Here is a tiny trained network, its code and every weight. The questions are about switching its units off for an input and a class, where a switched-off unit gives its printed mean instead of its output.

import numpy as np


def w(rows, s, z=0):
    codes = np.array(rows[::2]) - 128.0
    scale = np.full(codes.shape[1], s)
    scale[-1] = z or s
    return codes * scale


def f(y):
    return y / 2 * (1 + np.tanh(0.7978845608 * (y + 0.044715 * y**3)))


def log_softmax(a):
    a = a - a.max(-1, keepdims=True)
    return a - np.log(np.exp(a).sum(-1, keepdims=True))


def net(x, mask):
    res = np.array(x, float).reshape(1, 3) / 4 @ E
    y = f(res @ A[0][:, :-1].T + A[0][:, -1])
    res = res + np.where(mask, y, B[0][:, -1]) @ B[0][:, :-1]
    return log_softmax(res[-1] @ U[:, :-1].T + U[:, -1])


A, B = {}, {}
E = w([
[150,128,13,162,137,141,191,135],'x0',
[69,252,127,114,131,107,149,156],'x1',
[149,124,141,161,31,89,138,160],'x2',
],0.017)
A[0] = w([
[152,63,167,112,124,130,93,109,179],'N1',
[103,172,87,140,138,114,175,149,99],'N2',
[82,166,162,83,134,94,105,135,135],'N3',
[116,146,137,127,72,84,130,160,119],'N4',
[141,87,154,123,124,139,87,108,167],'N5',
[152,109,128,168,64,100,145,168,140],'N6',
[153,128,140,185,3,54,132,177,181],'N7',
[88,160,180,100,132,97,97,146,142],'N8',
[101,131,123,96,230,185,119,82,254],'N9',
[100,144,146,106,166,132,107,113,150],'N10',
[159,84,83,161,145,173,146,105,151],'N11',
[152,91,177,122,115,137,81,85,176],'N12',
[159,99,116,150,105,114,146,128,114],'N13',
[122,137,163,130,77,86,105,143,121],'N14',
[116,156,72,145,138,117,187,139,116],'N15',
[91,153,166,111,119,106,106,157,130],'N16',
[171,111,112,150,109,127,136,128,116],'N17',
[149,129,96,130,163,176,142,103,156],'N18',
[187,80,87,159,135,155,164,105,130],'N19',
[140,106,185,116,121,126,87,121,160],'N20',
[104,186,88,138,132,122,175,152,91],'N21',
],0.012,0.0093)
B[0] = w([
[110,50,179,202,206,140,122,119,199],'N1',
[120,51,221,214,196,125,158,131,193],'N2',
[103,237,136,56,85,85,165,152,186],'N3',
[149,131,97,154,100,157,171,52,172],'N4',
[104,76,187,198,197,159,122,134,178],'N5',
[208,104,103,153,93,53,123,169,193],'N6',
[222,104,88,182,51,65,210,72,250],'N7',
[124,199,119,80,85,114,178,125,187],'N8',
[31,175,196,72,190,178,84,211,248],'N9',
[104,173,180,101,146,94,149,196,173],'N10',
[93,146,49,56,98,152,31,125,190],'N11',
[110,64,175,216,200,130,152,126,193],'N12',
[167,108,102,110,92,88,122,176,160],'N13',
[163,146,111,129,89,148,184,73,169],'N14',
[128,32,176,193,190,160,116,127,199],'N15',
[147,179,107,81,64,137,200,101,171],'N16',
[162,127,73,112,101,72,104,190,157],'N17',
[109,109,102,95,152,198,49,79,174],'N18',
[137,157,2,28,49,128,29,156,192],'N19',
[128,116,166,188,152,137,194,94,182],'N20',
[139,71,215,240,199,132,179,96,199],'N21',
],0.0067,0.019)
U = w([
[55,92,181,175,227,197,118,147,251],'0',
[176,48,154,217,142,101,179,75,126],'1',
[95,119,69,1,122,227,55,113,121],'2',
[179,115,62,93,43,56,93,208,69],'3',
[83,204,159,2,126,91,149,206,101],'4',
[142,202,109,92,34,124,178,34,56],'5',
],0.0076,0.0021)

Each question gives the input, the list of numbers given to net, and the class t.
The units are the neurons (one row each of A and B). Each row of codes is followed by its name. A weight is (code - 128) times the scale printed after its matrix; where a second scale follows, it is the last column's (A, B and U).
mask holds one flag per neuron, in row order. A switched-off neuron (its flag False) gives its mean, the last column of its row in B, instead of its output. The means were averaged over made-up inputs and are rounded, as every weight is.
A unit's drop is (log p(t) with every unit on - log p(t) with that unit switched off) / (log p(t) with every unit on - log p(t) with every unit switched off).
The circuit of an input: a set's keep is (log p(t) with only the set's units on - log p(t) with every unit switched off) / (log p(t) with every unit on - log p(t) with every unit switched off). Starting from the 12 units with the biggest drops (on a tie, the unit counted first), units are removed one at a time, each time the one whose removal leaves the highest keep (on an exact tie, the one counted first), for as long as the keep stays at least 0.8.
circuit, biggest first: the units of the circuit, biggest drop first
top k neurons: the k neurons with the biggest drops, biggest first
drop when u is switched off: that unit's drop, to one decimal
input [7,0,7], class 3: circuit, biggest first	N19
input [-7,1,7], class 5: top 3 neurons	N8, N16, N3
input [1,-1,-7], class 2: top 2 neurons	N21, N2
input [7,1,-3], class 0: top 3 neurons	N15, N2, N21
input [1,-8,-1], class 2: top 2 neurons	N19, N11
input [1,-6,5], class 3: top 2 neurons	N19, N21
input [7,8,0], class 0: top 2 neurons	N7, N6
input [4,0,5], class 3: drop when N12 is switched off	0.1
input [6,3,0], class 0: drop when N7 is switched off	1.1
input [-2,1,-6], class 4: drop when N15 is switched off	0.1
input [2,1,0], class 0: top 2 neurons	N7, N19
